Here is a tiny trained network, its code and every weight. The questions are about switching its units off for an input and a class, where a switched-off unit gives its printed mean instead of its output.

import numpy as np


def w(rows, s, z=0):
    codes = np.array(rows[::2]) - 128.0
    scale = np.full(codes.shape[1], s)
    scale[-1] = z or s
    return codes * scale


def f(y):
    return np.maximum(y, 0)


def log_softmax(a):
    a = a - a.max(-1, keepdims=True)
    return a - np.log(np.exp(a).sum(-1, keepdims=True))


def net(x, mask):
    res = np.array(x, float).reshape(1, 6) / 4 @ E
    y = f(res @ A[0][:, :-1].T + A[0][:, -1])
    res = res + np.where(mask, y, B[0][:, -1]) @ B[0][:, :-1]
    return log_softmax(res[-1] @ U[:, :-1].T + U[:, -1])


A, B = {}, {}
E = w([
[147,110,128,131,128,146,128,136,124,124],'x0',
[107,114,148,127,144,123,112,108,84,242],'x1',
[72,135,158,57,181,208,193,117,115,66],'x2',
[116,90,160,56,102,112,5,96,135,120],'x3',
[126,120,132,125,120,132,128,139,139,131],'x4',
[98,71,37,106,125,126,154,87,172,168],'x5',
],0.011)
A[0] = w([
[159,85,124,124,113,132,30,95,135,75,67],'N1',
[172,137,90,210,97,66,78,140,140,142,2],'N2',
[170,157,152,183,132,128,82,140,49,116,121],'N3',
[114,110,3,125,107,115,129,94,159,143,51],'N4',
[134,176,181,169,105,110,114,165,133,91,52],'N5',
[148,141,105,221,127,127,205,149,129,127,9],'N6',
[151,139,98,149,103,107,109,152,182,10,87],'N7',
],0.014,0.0049)
B[0] = w([
[108,217,49,102,132,84,92,169,143,126,224],'N1',
[58,151,108,78,160,239,207,96,80,88,242],'N2',
[166,68,153,193,123,119,107,123,177,125,219],'N3',
[197,78,241,192,143,107,85,157,163,71,222],'N4',
[159,65,157,123,148,89,124,126,189,66,205],'N5',
[101,180,70,41,107,72,8,142,141,137,229],'N6',
[122,100,163,157,128,156,150,105,71,237,244],'N7',
],0.011,0.012)
U = w([
[114,184,89,79,117,62,81,168,126,113,31],'0',
[157,106,163,153,145,97,130,145,146,61,47],'1',
[77,151,127,72,156,197,172,130,79,45,93],'2',
[125,147,121,138,124,108,123,140,104,131,255],'3',
[130,125,146,172,127,115,120,117,59,254,101],'4',
[126,148,118,122,113,101,136,142,108,116,229],'5',
],0.0096,0.0077)

Each question gives the input, the list of numbers given to net, and the class t.
The units are the neurons (one row each of A and B). Each row of codes is followed by its name. A weight is (code - 128) times the scale printed after its matrix; where a second scale follows, it is the last column's (A, B and U).
mask holds one flag per neuron, in row order. A switched-off neuron (its flag False) gives its mean, the last column of its row in B, instead of its output. The means were averaged over made-up inputs and are rounded, as every weight is.
A unit's drop is (log p(t) with every unit on - log p(t) with that unit switched off) / (log p(t) with every unit on - log p(t) with every unit switched off).
The circuit of an input: a set's keep is (log p(t) with only the set's units on - log p(t) with every unit switched off) / (log p(t) with every unit on - log p(t) with every unit switched off). Starting from all 7 units, units are removed one at a time, each time the one whose removal leaves the highest keep (on an exact tie, the one counted first), for as long as the keep stays at least 0.8.
units of the circuit, in order: the units of the circuit, biggest drop first
most important unit: the unit with the biggest drop
k most important neurons: the k neurons with the biggest drops, biggest first
drop of u: that unit's drop, to one decimal
input [2,-7,6,-8,4,-8], class 0: units of the circuit, in order -> (N6)
input [-4,2,8,-8,-8,-7], class 0: 2 most important neurons -> (N6; N2)
input [6,6,-1,-5,-4,-7], class 1: units of the circuit, in order -> (N3; N7)
input [6,3,-6,3,-4,-5], class 2: 4 most important neurons -> (N2; N4; N6; N7)
input [-6,-5,-6,2,-1,5], class 2: 2 most important neurons -> (N2; N3)
input [5,2,8,-5,8,-8], class 1: 2 most important neurons -> (N2; N5)
input [-2,1,3,8,-1,5], class 0: 4 most important neurons -> (N1; N2; N7; N3)
input [-6,3,6,-7,-1,-7], class 0: 3 most important neurons -> (N6; N2; N4)
input [-7,-8,-4,-1,7,6], class 4: 2 most important neurons -> (N7; N5)
input [-5,-1,-6,-1,-7,-7], class 1: 2 most important neurons -> (N3; N5)
input [-5,-5,-7,-8,-4,7], class 0: 2 most important neurons -> (N6; N3)
input [-2,0,1,-5,4,4], class 0: 2 most important neurons -> (N6; N7)
input [-7,-2,-8,-4,3,-8], class 1: 3 most important neurons -> (N3; N5; N1)
input [-6,-8,-2,0,0,0], class 4: most important unit -> N7
input [3,-3,-2,-7,5,7], class 0: 2 most important neurons -> (N6; N3)
input [6,-8,3,4,-5,-7], class 4: 2 most important neurons -> (N7; N4)
input [-7,-8,1,-2,2,3], class 4: drop of N7 -> 0.7
input [3,-6,4,5,-2,-5], class 4: drop of N7 -> 1.1
input [-1,1,-8,-2,-6,3], class 2: drop of N2 -> 1.1
input [-3,-2,5,4,4,-6], class 1: units of the circuit, in order -> (N2)
